Below are the code and all the weights of a small trained network. Each question names an input and a class and asks about switching units off, where a switched-off unit gives its printed mean instead of its output.

import numpy as np


def w(rows, s, z=0):
    codes = np.array(rows[::2]) - 128.0
    scale = np.full(codes.shape[1], s)
    scale[-1] = z or s
    return codes * scale


def norm(h):
    return h / np.sqrt((h * h).mean(-1, keepdims=True) + 1e-5)


def f(y):
    return y / 2 * (1 + np.tanh(0.7978845608 * (y + 0.044715 * y**3)))


def log_softmax(a):
    a = a - a.max(-1, keepdims=True)
    return a - np.log(np.exp(a).sum(-1, keepdims=True))


def net(x, mask):
    res = np.array(x, float).reshape(1, 4) / 4 @ E
    u = 0
    for l in range(3):
        y = f(norm(res) @ A[l][:, :-1].T + A[l][:, -1])
        res = res + np.where(mask[u : u + 9], y, B[l][:, -1]) @ B[l][:, :-1]
        u += 9
    return log_softmax(norm(res)[-1] @ U[:, :-1].T + U[:, -1])


A, B = {}, {}
E = w([
[169,207,222],'x0',
[220,229,3],'x1',
[89,182,138],'x2',
[145,42,133],'x3',
],0.0014)
A[0] = w([
[157,114,149,185],'0.n1',
[163,159,77,77],'0.n2',
[150,65,85,1],'0.n3',
[121,137,3,85],'0.n4',
[109,74,185,21],'0.n5',
[128,77,99,84],'0.n6',
[117,96,205,25],'0.n7',
[136,70,91,15],'0.n8',
[199,210,86,61],'0.n9',
],0.004,0.0012)
B[0] = w([
[179,78,112,174],'0.n1',
[124,108,100,145],'0.n2',
[73,195,176,99],'0.n3',
[140,117,2,254],'0.n4',
[96,99,57,132],'0.n5',
[107,144,155,140],'0.n6',
[81,141,7,124],'0.n7',
[72,167,162,101],'0.n8',
[97,69,142,221],'0.n9',
],0.0025,0.00074)
A[1] = w([
[126,153,209,147],'1.n1',
[253,170,181,60],'1.n2',
[116,136,84,113],'1.n3',
[19,49,105,104],'1.n4',
[176,222,89,6],'1.n5',
[118,99,114,65],'1.n6',
[136,18,85,139],'1.n7',
[114,229,153,109],'1.n8',
[65,238,142,102],'1.n9',
],0.0033,0.0014)
B[1] = w([
[88,179,29,152],'1.n1',
[166,167,242,130],'1.n2',
[144,107,95,137],'1.n3',
[230,39,209,254],'1.n4',
[60,17,144,107],'1.n5',
[110,122,168,101],'1.n6',
[158,203,250,235],'1.n7',
[41,204,215,123],'1.n8',
[95,155,160,124],'1.n9',
],0.0023,0.00093)
A[2] = w([
[114,40,179,144],'2.n1',
[156,67,102,127],'2.n2',
[122,102,178,156],'2.n3',
[208,159,112,159],'2.n4',
[125,123,140,78],'2.n5',
[75,149,143,135],'2.n6',
[216,133,134,48],'2.n7',
[126,111,2,2],'2.n8',
[167,203,107,113],'2.n9',
],0.0067,0.00082)
B[2] = w([
[48,63,53,255],'2.n1',
[87,164,150,191],'2.n2',
[118,134,1,175],'2.n3',
[151,60,157,190],'2.n4',
[156,153,84,123],'2.n5',
[154,158,148,131],'2.n6',
[171,107,167,167],'2.n7',
[209,207,61,216],'2.n8',
[79,70,172,179],'2.n9',
],0.0041,0.0023)
U = w([
[35,240,198,112],'0',
[7,16,36,253],'1',
[183,132,235,61],'2',
[231,208,2,176],'3',
[194,60,161,74],'4',
],0.0093,0.0024)

Each question gives the input, the list of numbers given to net, and the class t.
The units are the neurons (one row each of A and B). Each row of codes is followed by its name. A weight is (code - 128) times the scale printed after its matrix; where a second scale follows, it is the last column's (A, B and U).
mask holds one flag per neuron, layer by layer. A switched-off neuron (its flag False) gives its mean, the last column of its row in B, instead of its output. The means were averaged over made-up inputs and are rounded, as every weight is.
A unit's drop is (log p(t) with every unit on - log p(t) with that unit switched off) / (log p(t) with every unit on - log p(t) with every unit switched off).
The circuit of an input: a set's keep is (log p(t) with only the set's units on - log p(t) with every unit switched off) / (log p(t) with every unit on - log p(t) with every unit switched off). Starting from the 12 units with the biggest drops (on a tie, the unit counted first), units are removed one at a time, each time the one whose removal leaves the highest keep (on an exact tie, the one counted first), for as long as the keep stays at least 0.8.
units of the circuit, in order: the units of the circuit, biggest drop first
unit that matters most: the unit with the biggest drop
k most important neurons: the k neurons with the biggest drops, biggest first
top k neurons in layer l: the k neurons of layer l with the biggest drops, biggest first
drop of u: that unit's drop, to one decimal
input [8,-8,8,4], class 1: units of the circuit, in order => (2.n3; 2.n1)
input [4,-3,-5,0], class 1: most important neuron => (0.n4)
input [7,2,2,-2], class 2: top 2 neurons in layer 2 => (2.n1; 2.n2)
input [-8,-2,6,-8], class 3: units of the circuit, in order => (2.n8; 2.n1)
input [1,2,-6,-7], class 4: 3 most important neurons => (1.n2; 0.n7; 2.n4)
input [-2,0,4,1], class 3: 2 most important neurons => (0.n9; 0.n4)
input [5,-3,-8,7], class 1: top 3 neurons in layer 2 => (2.n1; 2.n3; 2.n8)
input [-7,-3,4,-8], class 3: top 2 neurons in layer 0 => (0.n9; 0.n4)
input [-1,1,-6,-1], class 4: 2 most important neurons => (1.n7; 0.n7)
input [4,2,2,-5], class 0: top 2 neurons in layer 1 => (1.n8; 1.n4)
input [6,8,8,-6], class 2: 2 most important neurons => (2.n1; 2.n3)
input [1,4,6,-5], class 0: top 2 neurons in layer 2 => (2.n9; 2.n1)
input [-7,3,4,0], class 3: drop of 2.n8 => 0.2
input [-7,1,4,-8], class 3: unit that matters most => 2.n8
input [3,7,-6,3], class 4: drop of 2.n4 => 0.2
input [4,7,-7,-6], class 4: drop of 2.n1 => -0.1
input [5,1,-5,-4], class 4: top 2 neurons in layer 0 => (0.n3; 0.n8)
